Each row is followed by its class number.
[ 12  14  -8  28  25  -9  -3 -29 -38  63 -50 -83   7   6  -5   9 -25   6
 -23  53 -15  13   3  55 -33  21 -47 101  29  10  18 -33  22  93] : 3
[  0   8  16  -7  37 -37  20   3  -5   0 -13  -8  33 -23   0   1 -17  18
  -4  10  -5 -18   5  -6  -6 -20   8 -16  26   0  10  19   7   9] : 7
[ -5  16  -6   1  26 -18  12  -4   1  11 -12 -16  31 -13   0 -10 -12  18
  -1  -7 -10   0 -10 -14 -15 -13  14  -7  19  15  11  12  -7  15] : 3
[  18   -6  -25   20   46   26    4  -12 -100   63  -34  -69   -7  -59
  -20  -15    6    9    1   19   24  -47   36   46   -6  -35  -12    0
   -4   -8  -13   23    5   22] : 2
[ 12  14  -5   9  -8 -67 -27 -34  17   5 -99  13  22 -13  46  10  34  42
  24  53 -24  35  28  57 -26  -1 -30  29  16  20 -14 -21  34   4] : 3
[-44  84  22 -20  17  73 -42   3 -10  32  77  26 -14 -27 -11   0  10  -7
 -12  16  29  10  53  25 -13 -32 -11 -23  -4 -63 -44 -40  23  28] : 1
[  7  13   4  -1  28 -33  18   5   1   9 -11  -6  28 -25   4 -10 -20  12
   5   1  12  -2  -1  -4 -10  -3  16  -7  27 -10   9  37   2  30] : 5
[  8   5   1   1  20 -19  26  -4  -2  25  -2  -5  18  -7  -9   8 -12  20
   2 -13  13  -2   0  -7  -7   3   2   0  19   4  11  29  23  27] : 8
[  3  11 -12   2  28 -24  15  -6   3   9 -16 -18  34 -16   0  -9 -11  17
  -1   0  -1   0  -9 -10 -16  -6   9  -6  17  19  12  10  -5  24] : 3
[  0   8  12 -10  35 -11  23   4  11  14  -6 -13  28   7  -3 -10 -25  13
   4  -3  13  -4 -10  -2 -10  -9   1  -3  24  21  13   2   2  30] : 0
[  14  -14   -6  -40  -13    1  -32   23   10  -23   29  -65   12   27
  -25    6    2   23   -4   -3  -20  -20   18   60  -45  -35   16   15
   26 -114  -31   -7  -19   -1] : 1
[ -1  12   5  12  22 -24   0 -11  -1  15 -11  -2  21   0   6   0 -24  16
  -8   9   7  -4  -4   2 -11 -17  12  -7  12 -12  11  28   8  12] : 4
[-28 -12  66 -32   9 -50  18  16 -16 -36  -2  18 -36 -72  10 -96 -87   3
  28 -21 -30  27 -86  -7  18   3   5  10  31  16   5  -9 -17  -3] : 0
[-19  45  -1  -6  39  26 -18  51 -14  27   3  32  20 -53  -2 -22  -2   6
 -55  10   6  18  27  36 -47 -40  -3 -48 -14  28 -24 -10  19  79] : 10
[ 15  55 -33 -15  -5   9  -5  -3  41  24 -20  30  -1 -57  46  -9 -59  38
  20 -18  63 -21  -8  17 -38 -35  -3 -17  41 -74   8  41 -27  33] : 5
[  2 -31 -31 -21 -23  26 -16  -9 -24  26 -23 -22  -3 -37 -20 -39 -25  -7
  35 -21  24   0  12  43 -15  20 -16   7 -13  -7  -3 -24   1  12] : 3
[-18 -26 -40 -57 -12 -65 -16  -8 -16  42 -53   7  54  37 -13  -9   6  16
 -52  29  22  52  64  -6 -27  -8  20 -58   9 -33  -5 -18 -15  11] : 4
[ -4   4   6  -3  24  -3   3  -4  14  11  -1  -2  14 -39   6  -7 -29  32
  -2  -3   9   5   0  -1 -13  -8  15  11  11   4  10  21  26  23] : 11
[ -1  -1  14  -9  27 -24  21  -3  12  23  -9  -7  30 -17   1  -5 -15  18
   1  -7 -11  -8   2  -8 -13   5   5   0  18  12  14  21   6   3] : 9
[ -8  10  13  -8  31 -32  11   0   3  -5 -12  -8  24 -26   2  -1 -21  11
  -7  17   7 -11   2  -6  -7 -20   9 -11  31  -4  10  15   9   7] : 7
[ 30  44  -8 -12 -31 -17  48 -19   6  26 -42  -5   0 -28  -9  18  -3  62
  32 -34  44 -51 -26  -5  -1   8 -39  57  12 -55 -27 -18  39  48] : 8
[ 24   7 -11 -10  20 -26   4   1 -31  55  57  49  -8 -25  -9  62 -29  61
 -45 -56 -33  35  19  25 -45 -70  20  15  13 -40   5   4  48  13] : 8
[-10   6  12  -6  21   0   6  -6  10   9   7   1  20 -32   2 -12 -23  24
  -2  -6   7  11   2  -8  -3   4   9   7  14   7   9  11  23  21] : 11
[ -2  15  -7 -48  12  10  28   8  30  32 -47  16  58 -44  27  16   1   6
   6 -29  31 -72  -2   5 -56 -28 -10 -21  21 -63  21   3 -12  27] : 9
[-12  10   6   1  24  -5  -7  -9  11   3   1  -5  17 -26  -5 -13 -25  15
  -3   2  -2   7   5  13  -5 -14   0  12  18   5   7  22  14  11] : 2
[  7  10 -29 -37 -26   5 -70  -9 -39   2 -96 -27 -23 -11  13 -22  10 -40
  35  37  22 -27  16  39 -24 -46  32  -8 -17 -26 -12  37 -27 -73] : 3
[ 12   7  -2   1  24 -11  24   2  -2  25   2  -6  21  -3  -5   7 -16  13
  -2 -15  13  -7  -3  -1 -14   2   1  -9  21   0  14  37  14  33] : 8
[-44  71 -31 -72   0  42 -23 -27   2   2 -49  15  37 -85  16 -42 -62  -1
  13 -38  26  18  20  -3   3  26  21  13  67 -39  13  -5 -26 -35] : 10
[  1  14 -12   1  25 -23  13  -5   4   7 -16 -12  24 -17   2  -9 -11  22
   6   2  -4   2 -11 -14 -13 -12  14  -6  16  16  14  17  -2  14] : 3
[ -9  -1  14  -3  27 -31  17  -1   4   1 -13  -3  23 -17   3   0 -16  14
  -2  13  -2 -12   1 -10   1 -17   4 -16  26   5  17  18   3   9] : 7
[ -4  17  -1  -8   3   0  22  37 -60  -4 -67  17 -31 -72  28 -27   2   7
  27  51  -8 -34 -59  19 -25 -36  -2 -22  13 -70   3  33  18  33] : 4
[-14  27  -7 -73  10  38 -33   6  11  47   4  19  80 -23   2 -26 -62 -10
 -33 -97 -14  34  76  58 -54  13   6 -21  34 -23   4 -20 -49  -2] : 5
[ 12 -12 -54 -21   8  21 -22 -13 -38  62 -21 -70   5 -24 -36 -39 -31   2
  14  -6  65  -9  55  50 -23   0 -16   2 -15 -12  -5 -27 -30  30] : 3
[-69 -28  50 -26 -28  -1  -5 -39 -10  74 -72  35 -17  -3  58 -11  18 -30
   6  36   3   1 -15 -11   2  37 -19 -16 -57  25   2 -54  25  20] : 11
[ -4   9   8 -15  40 -11  21   3  13  11  -8   0  26  -6  -2 -11 -29  13
   9  -3  16   6  -1   1  -8  -8   3  -3  25  22  22  -1   2  22] : 0
[-14  10  -2   8  35 -13  -1   6  -5   3  16 -13  23 -14   7  -6 -11  12
  -3   8   1   4   5   1   5 -14   9 -14  30   1  15  14 -11  18] : 10
[ -4  53  29 -13  36 -24 -15   0  -7 -24 -19 -16  44 -46  -6 -16  39  -1
  26 -14   0 -17  23  38 -22  -7   8   4 -15  23 -45 -41  33 -28] : 3
[  2  10  23   6  30  55  -2  46   7  22 -10 -24   0  -6 -10 -16 -12  -8
  52  26 -47 -14  -2  45 -33   9   2  -6   3  18   8  84  46  12] : 9
[ -7  21  -7  -4  26 -20  10   5  12  11  -8  -2  37 -26   3   2 -17  13
  -9   0  -5   4   8 -10  -7  -6  14  -6  16  -1   8  22  14  10] : 6
[ -1  18   0  -6  30 -28  14  11   4   7 -11  -7  33 -20   8   5 -16   8
  -8   8 -15  -2  -6  -6 -11  -3  17  -1   7  -1   8  22  15  11] : 6
[  3   0   2  -7  24 -38  18   7   2   3 -20   5  32 -32   7  -8 -14   9
   5   2   7   1   0   1 -13  -4  18  -9  25  -9  15  35   6  26] : 5
[-13  16  -1   6  40 -15   1   1  -8   7  19 -12  23 -19  11  -6 -15  13
   3   3   0  -3   1  -1   4 -17  16 -18  28  -5  13  20  -7  11] : 10
[  2  17  -2  -3  29 -23   6   7  -2  10  -4  -5  35 -22   3   5 -17   2
 -10   6 -10  -3   3  -2 -11  -6  14   2  10  -6   7  20  18  15] : 6
[ 30   8 -16 -16 -15 -27  21  25 -24 -12 -17  22 -86  14  37 -38 -39  30
  29  55  -4  34 -55   6  18   4 -16 -26  -1   3   4   7 -31   4] : 0
[  0  16  16 -16  20  65  -4   9 -67  38  39  -6  58 -15 -54 -14 -11 -33
   1 -32 -12 -36  16  11  -7  -7  -9 -11   3 -22 -26  37  52  51] : 2
[ 62  82   3 -20   7  18 -31   3 -47  48   3 -24  17  33  13  19  -7  10
  37  -5 -22 -15  57  99 -27  19 -32  30 -10 -54 -54  -3  21  11] : 5
[-36  25  16 -26  20 -31 -11  43  57 -25 -34   5  11 -33 -16 -26   5  15
  50  16 -14  17  47  17  15 -30  13  13 -10  14  21   7  -8 -35] : 6
[ -6  17  21  -1  29 -32  11  -1   3  -6  -8  -6  22 -24   2  -1 -19  12
  -5  17   1 -14  -3  -6  -1 -19   3  -3  29  -1   7  16  13  11] : 7
[ -6  12  13 -15  41 -13  24   2   3  15  -4  -8  28  -4  -4  -7 -25  15
   7  -5   8   4  -4  -1  -9  -8   8  -2  26  19  14  -1  10  20] : 0
[-16   7   6   8  32   1   0 -12   3  12   3 -20  23 -25   0 -13 -20  13
  -9  -3  -2  -1   4  12  -7 -11   0   4  24  10   4  21   7  14] : 2
[ -6  84  -1 -27  12   6 -10 -14  29 -21 -84 -12  55 -60  38 -25  18  26
  26 -36   9 -32   7  21 -36  -4  10 -11  27   6 -40 -10 -13 -46] : 3
[ -9 -65  26  -6 -11  -9  -6 -26 -14  37  31  32  49  13 -38  24   6  19
  -2 -11 -52  23  44  16   2  -1 -14  15   5 -34   0  -8  55  56] : 1
[  7  10   2   8  27 -30   5  -4  -6  11 -17  -3  25   0   1   2 -17  14
  -7  13   3  -7   1   6  -8 -16  10   0   5  -8  14  25   5  16] : 4
[-10  11  12  -7  31   4   7  -4   1  15  -2   3  19 -48   5 -11 -26  24
  -5  -4   3   7   3  -3  -7  -3  11  10  15   9  13  17  24  24] : 11
[ -3 -12 -19 -13  31 -20  -7  -8 -31  40 -55 -42  45 -42 -30 -26   9  55
  16  15 -16  26  72  51 -19  -3   3  -7  17  13 -34  23  49   4] : 2
[ 50  79 -23 -32 -12 -11 -43 -15   0  20  -9  47  -4  21  31  16 -62  -9
 -12   6  10   2  18  12   2  -7  -1  15 -30 -20  -7  28 -16 -16] : 6
[-17 -39  22  24  49 -66 -12  -4 -48  34   2 -32  18 -39   9 -22 -10  13
  -6  17  -5  -8  25  36   7 -58 -18   2  33 -15  23 -11 -35  44] : 10
[-47  30  62 -30  -6  -6 -48  22   7  14  -3   8   1 -40  -9 -17 -24  16
 -34 -17 -33   8   0  16 -34 -84  16  43  22 -39 -20  -5  18  14] : 11
[  2 -12   5  -4  25 -11   3 -16   3   0  -6  -2  21 -19   3  -8 -16  19
   0  16 -12  -2  13   3   0  -2  14 -15  16 -16  10  33 -10  17] : 1
[-16  11  10   2  34  -7   1  -6   5  10   8 -12  19 -25  -2 -15 -22  17
  -6  -1  -5   2   3   9  -5 -17   1   3  18   6   5  18   8  15] : 2
[ -12    9   26  -21   12   58    3   13  -22   16   74   21   66  -28
    0  -23  -34  -10   25 -102  -30  -32  -10   17   -6   14   -3  -47
   15  -26  -16    0    2   12] : 10
[  0  67  24 -87  -7 -14 -13  -4   5 -10  -4  -5  96   7   5 -17 -25 -14
 -32 -42   4 -21  16  22 -44  37 -15 -19  37 -62 -59 -55   5  11] : 7
[-28  16  22 -43  -4  17 -28   2 -35  63  20 -59  -4  13  -8 -13 -10   8
  10 -18   7 -22  48  38  -2 -36 -26  35   8 -81  -9 -59 -44   7] : 11
[  2  18  -9  -5  26 -30   8   3   3  13  -5  -4  31 -15   4   7 -19   9
  -7  13  -2   3   6  -8  -6  -5  13   0   9  -8  10  20  14  13] : 6
[  6   9   5  -4  27 -31  21   2   3  13  -7  -1  34 -21   8  -5 -12  11
  11  -7  10  -6   5   0  -8   0  13 -12  21 -11   9  28   3  24] : 5
[ -5  10  11 -20  37 -19  24   4  11  14 -11  -5  32  -2   2 -13 -28  14
   3  -5  12   4  -6  -2 -12  -9   5  -9  26  18  16   0  -3  25] : 0
[ 20 105  14   0  18  19 -24  18 -17 -11 -61   1  -7 -26  15   1 -26  10
 -28  51 -26 -10 -15  14 -31 -33  12  12  35   8 -32  71  37   7] : 7
[  3  -1   8  -3  26 -35  11   2  -4   8 -10   0  32 -22   9 -10 -14   0
  11   3   5   1   3   5 -11   2  15 -12  24 -10  12  34   6  23] : 5
[  7  -4   5  -4  26 -24   3 -19   4  -4 -14  -6  25 -17   7  -4 -11  24
 -13  20 -12  -4  11   2  -5  -3  15  -9  16 -17   1  26 -10  18] : 1
[ -1   6 -12   3  22 -24  14  -5   2  13 -11  -8  25 -15  -2  -7 -11  29
   7  -3  -9   9  -6 -16  -9 -14  13 -10  16  17  13  17  -2  13] : 3
[  5   2   7   2  26 -34  17  -1   2   6  -7  -3  34 -20   5  -5 -13   7
   7  -7   7  -1   3   1  -7   6  14  -5  24  -3  11  28   7  21] : 5
[  1   1  14  -6  20 -24  20  -4  14  16   4  -7  20  -9  -1  -6 -22  16
  -1  -1  -8  -1  -9 -13  -9  14   1   4  20   7   8  18  15   9] : 9
[-53  -8   4 -90  21  46  -2  33  31  17   2   6  30 -37 -23  -9 -26  -3
  14 -77   4   8  10  24 -69 -24  70 -41 -16 -10  -6 -26  29 -54] : 0
